Below are the code and all the weights of a small trained network. Each question names an input and a target symbol and asks about switching units off, where a switched-off unit gives its printed mean instead of its output.

import numpy as np


def w(rows, s, z=0):
    codes = np.array(rows[::2]) - 128.0
    scale = np.full(codes.shape[1], s)
    scale[-1] = z or s
    return codes * scale


def softmax(a):
    e = np.exp(a - a.max(-1, keepdims=True))
    return e / e.sum(-1, keepdims=True)


def log_softmax(a):
    a = a - a.max(-1, keepdims=True)
    return a - np.log(np.exp(a).sum(-1, keepdims=True))


def net(x, mask):
    ids = ['αβγδζθλμξπστφψ'.index(c) for c in x.split()]
    T = len(ids)
    res = E[ids] + P[:T]
    u = 0
    for l in range(2):
        r = res
        for j in range(3):
            rows = slice(2 * j, 2 * j + 2)
            q, k, v = (r @ M[l][rows].T for M in (Q, K, V))
            z = softmax(np.where(np.tri(T) > 0, q @ k.T / 2**0.5, -1e9)) @ v
            o = O[l][rows]
            res = res + np.where(mask[u + j], z, o[:, -1]) @ o[:, :-1]
        u += 3
    return log_softmax(res[-1] @ U[:, :-1].T + U[:, -1])


Q, K, V, O = {}, {}, {}, {}
E = w([
[161,157,127],'α',
[175,245,209],'β',
[146,156,151],'γ',
[143,154,153],'δ',
[95,181,222],'ζ',
[136,158,139],'θ',
[152,93,191],'λ',
[49,75,132],'μ',
[146,149,164],'ξ',
[100,213,60],'π',
[247,96,136],'σ',
[175,143,196],'τ',
[139,166,131],'φ',
[156,168,141],'ψ',
],0.014)
P = w([
[143,95,2],'0',
[54,177,175],'1',
[109,170,169],'2',
[103,172,133],'3',
[112,183,135],'4',
[140,188,147],'5',
[140,174,152],'6',
[156,121,149],'7',
[135,175,133],'8',
[162,135,149],'9',
],0.0032)
Q[0] = w([
[239,129,185],'L0H1',
[103,55,66],'L0H1',
[152,133,100],'L0H2',
[92,37,8],'L0H2',
[228,6,5],'L0H3',
[170,4,149],'L0H3',
],0.0035)
K[0] = w([
[92,138,79],'L0H1',
[144,205,158],'L0H1',
[196,130,124],'L0H2',
[107,171,180],'L0H2',
[43,131,255],'L0H3',
[114,63,119],'L0H3',
],0.0098)
V[0] = w([
[74,169,54],'L0H1',
[134,116,173],'L0H1',
[159,2,113],'L0H2',
[119,71,173],'L0H2',
[20,87,120],'L0H3',
[117,108,45],'L0H3',
],0.011)
O[0] = w([
[97,198,148,88],'L0H1',
[126,93,137,184],'L0H1',
[150,149,11,39],'L0H2',
[126,69,72,182],'L0H2',
[82,160,90,144],'L0H3',
[145,153,97,7],'L0H3',
],0.011,0.0018)
Q[1] = w([
[247,233,171],'L1H1',
[103,64,142],'L1H1',
[165,173,152],'L1H2',
[58,73,158],'L1H2',
[43,94,127],'L1H3',
[156,143,148],'L1H3',
],0.011)
K[1] = w([
[118,183,249],'L1H1',
[108,77,52],'L1H1',
[122,138,57],'L1H2',
[118,145,158],'L1H2',
[78,170,148],'L1H3',
[138,85,98],'L1H3',
],0.013)
V[1] = w([
[81,165,203],'L1H1',
[224,104,170],'L1H1',
[2,173,59],'L1H2',
[146,233,101],'L1H2',
[131,78,49],'L1H3',
[146,194,170],'L1H3',
],0.0071)
O[1] = w([
[126,116,2,253],'L1H1',
[100,209,115,95],'L1H1',
[145,38,201,135],'L1H2',
[249,95,65,110],'L1H2',
[162,133,207,84],'L1H3',
[148,96,56,141],'L1H3',
],0.0064,0.0029)
U = w([
[155,136,113,51],'α',
[112,195,50,116],'β',
[151,138,123,32],'γ',
[144,136,117,50],'δ',
[47,80,130,252],'ζ',
[156,134,108,75],'θ',
[145,140,154,73],'λ',
[197,46,194,249],'μ',
[166,138,136,95],'ξ',
[255,95,45,179],'π',
[171,224,203,107],'σ',
[111,164,154,118],'τ',
[165,132,99,68],'φ',
[153,140,110,44],'ψ',
],0.0088,0.0033)

Each question gives the input, a string of symbols that net reads in full, and the target symbol t.
The units are the heads (2 rows each of Q, K, V and O). Each row of codes is followed by its name. A weight is (code - 128) times the scale printed after its matrix; where a second scale follows, it is the last column's (O and U).
mask holds one flag per head, layer by layer. A switched-off head (its flag False) gives its mean, the last column of its rows in O, instead of its output. The means were averaged over made-up inputs and are rounded, as every weight is.
A unit's drop is (log p(t) with every unit on - log p(t) with that unit switched off) / (log p(t) with every unit on - log p(t) with every unit switched off).
The circuit of an input: a set's keep is (log p(t) with only the set's units on - log p(t) with every unit switched off) / (log p(t) with every unit on - log p(t) with every unit switched off). Starting from all 6 units, units are removed one at a time, each time the one whose removal leaves the highest keep (on an exact tie, the one counted first), for as long as the keep stays at least 0.8.
circuit, biggest first: the units of the circuit, biggest drop first
unit that matters most: the unit with the biggest drop
which heads matter: for each layer, one digit per head in row order, 1 if its drop is at least 0.15 and else 0, layers parted by /
drop when u is switched off: that unit's drop, to one decimal
input β μ μ, target β: circuit, biggest first => L1H2; L0H2; L0H3
input β φ μ σ μ σ β ψ, target β: circuit, biggest first => L1H1; L0H2; L1H2
input μ μ λ φ, target μ: unit that matters most => L1H2
input μ μ ξ σ ψ, target μ: circuit, biggest first => L1H2; L0H3; L0H2; L1H3
input μ μ σ ζ ξ, target μ: circuit, biggest first => L1H2; L0H3; L0H2; L1H3
input μ μ ξ ζ, target μ: circuit, biggest first => L1H2; L0H3; L0H2; L1H1
input μ ζ μ δ, target μ: circuit, biggest first => L1H2; L0H3; L0H2; L1H1
input β σ β β μ μ μ σ, target β: which heads matter => 011 / 110
input μ μ μ σ δ μ β β, target μ: circuit, biggest first => L1H2; L0H3
input μ ζ μ σ μ τ τ ζ, target μ: circuit, biggest first => L0H3; L1H2; L0H1
input μ ζ β π μ β φ σ μ, target μ: circuit, biggest first => L1H1; L0H2
input μ σ μ μ, target μ: which heads matter => 011 / 111
input μ σ ξ β δ μ ζ β, target μ: which heads matter => 011 / 010
input σ σ π φ, target σ: unit that matters most => L1H3
input σ σ τ, target σ: circuit, biggest first => L1H1; L1H2; L0H3
input σ σ ξ, target σ: which heads matter => 101 / 111
input π μ δ τ, target π: which heads matter => 100 / 111
input σ λ σ μ β θ, target σ: drop when L0H3 is switched off => 0.3
input μ μ τ μ σ γ, target μ: drop when L0H3 is switched off => 0.8
input π ζ β δ θ, target π: drop when L1H3 is switched off => 0.5
input β μ θ, target β: unit that matters most => L1H1
